Each row is followed by its class.
-.20, .03, -.52, .11, -.11, .01, .04, -.09, .00, -.02, .19, -.18, .01, -.38, .08, -.08, -.09, -.04, -.10, -.04, -.04
A
-.15, .05, -.62, .08, -.10, -.02, .17, .11, -.06, -.02, .10, -.16, .05, -.39, .00, -.08, -.24, .00, -.14, .17, -.14
V
-.20, .02, -.62, .03, -.06, -.01, .04, -.04, -.02, .08, .07, -.15, .00, -.15, .10, -.01, -.07, -.12, -.22, .08, -.10
R
-.10, -.02, -.56, .08, -.05, -.02, .02, .01, -.05, -.11, .11, -.11, .01, -.05, -.05, -.11, -.12, .01, -.06, .27, -.04
N
-.12, -.05, -.32, .03, -.02, -.03, .04, -.07, .03, -.01, .15, -.07, -.10, -.39, -.06, -.12, -.05, -.05, -.15, .09, -.02
B
-.29, .02, -.52, -.05, .02, .06, -.04, -.05, .06, -.07, .11, -.29, -.29, -.55, -.24, -.04, -.04, -.03, -.17, .20, -.02
D
-.23, -.07, -.51, -.03, -.05, -.03, .02, -.03, -.02, .01, .12, -.03, .01, -.16, .08, -.12, -.05, -.05, -.09, .06, -.03
J
-.19, .02, -.43, .00, -.04, -.06, .05, -.01, -.06, .04, .28, -.11, -.04, -.25, -.02, -.07, -.03, -.07, -.11, .14, -.05
P
-.15, .03, -.47, .01, .00, .05, .04, .01, -.01, .02, .11, -.11, .01, -.10, -.06, .03, -.09, -.06, -.07, .09, -.05
M
-.18, .01, -.45, .07, -.04, -.01, .06, .01, -.01, .09, .13, -.08, .00, -.12, -.05, -.04, -.01, -.09, -.12, .14, -.06
B
-.14, -.03, -.36, -.18, -.04, .04, .03, .01, -.06, .02, .11, -.08, .02, -.17, -.08, -.17, -.06, -.04, -.07, .03, -.02
Q
-.25, .10, -.65, .01, -.01, .10, -.02, -.08, -.09, .01, .17, -.12, -.04, -.26, -.11, -.07, -.12, -.09, -.15, .12, -.13
B
-.21, .05, -.83, -.05, .03, .04, .13, -.10, -.04, -.01, .16, -.24, -.01, -.37, .00, -.04, .02, -.06, -.25, .24, .02
R
-.26, -.19, -.46, .16, -.02, .06, -.06, .00, -.07, -.02, .24, -.39, .01, -.68, .00, -.02, .00, -.13, -.15, .03, -.08
L
-.22, -.01, -.57, .08, .08, .03, .08, -.05, .01, -.01, .14, -.10, .06, -.16, .04, -.02, -.11, -.01, -.14, .18, -.10
Y
-.17, .14, -.28, .05, .02, .00, .08, .03, -.13, .00, .09, -.01, .01, -.17, -.04, -.06, -.14, .03, -.09, .13, -.04
A
-.10, .16, -.69, .06, -.02, -.12, .03, -.01, .02, .01, .14, -.21, -.03, -.43, .01, -.08, -.17, -.10, -.06, .16, -.09
G
-.18, .12, -.61, .06, .01, -.10, .02, -.09, -.04, -.01, .11, -.10, .04, -.61, -.09, -.06, -.20, -.08, -.12, .13, -.08
F
-.12, .03, -.59, .23, -.19, .00, .02, .02, -.09, -.05, .11, -.14, .05, -.10, -.03, -.07, .00, .03, -.07, .20, -.04
T
-.13, .06, -.50, .03, .01, .82, .01, -.07, -.01, .09, -.15, -.14, .08, -.17, .02, -.11, -.14, -.04, -.14, .18, -.19
Y
-.14, -.08, -.57, -.03, -.08, -.08, .09, .11, -.06, .05, .10, -.12, .04, -.18, -.01, -.09, -.08, .05, -.15, .05, .02
N
-.26, .00, -.67, .03, -.05, .04, .03, .03, -.08, .03, .19, -.23, .01, -.40, .02, .00, -.13, -.09, -.14, .21, -.08
S
-.18, -.11, -.66, .06, -.07, -.02, .04, .01, .02, .04, .13, .02, .05, -.24, -.02, -.09, -.12, -.05, -.07, .25, -.05
G
-.14, -.08, -.33, .02, .22, .05, .01, .01, .17, -.01, .08, -.03, .06, -.13, -.01, -.02, -.08, -.10, -.06, .05, -.04
X
-.16, -.03, -.66, -.03, -.01, -.05, .02, .01, -.02, .01, .12, -.12, .00, -.35, .02, -.13, -.14, .28, -.14, .16, .01
N

Each row is followed by its class.
-.09, .20, -.03, .02, -.09, -.01, -.11, .02, .02, .20, .13, -.10, .10, -.09, .00, -.02, -.05, -.09, -.28, -.09, -.01
C
.00, .02, .02, -.19, .02, -.03, .19, -.04, -.02, .09, .09, .01, .15, -.05, -.07, .03, -.04, -.16, .07, .01, -.12
Z
.06, -.12, .01, .15, -.03, -.03, .07, .14, .12, .13, .03, -.08, -.10, -.05, -.11, -.09, .09, -.19, .07, -.03, .07
Z
-.18, -.06, .16, .13, -.20, -.05, -.07, -.01, .07, .23, .26, -.06, .24, -.40, -.04, .04, -.03, -.03, -.40, -.08, -.20
C
-.32, -.03, .25, .35, -.18, .01, .00, .06, .21, .19, .23, -.02, .34, -.46, -.14, .22, .00, .17, -.27, -.19, -.33
C
-.11, .08, .09, .08, .02, .15, .13, .06, .09, -.16, .02, .05, .14, -.20, -.03, .09, -.01, .05, -.05, -.04, -.24
C
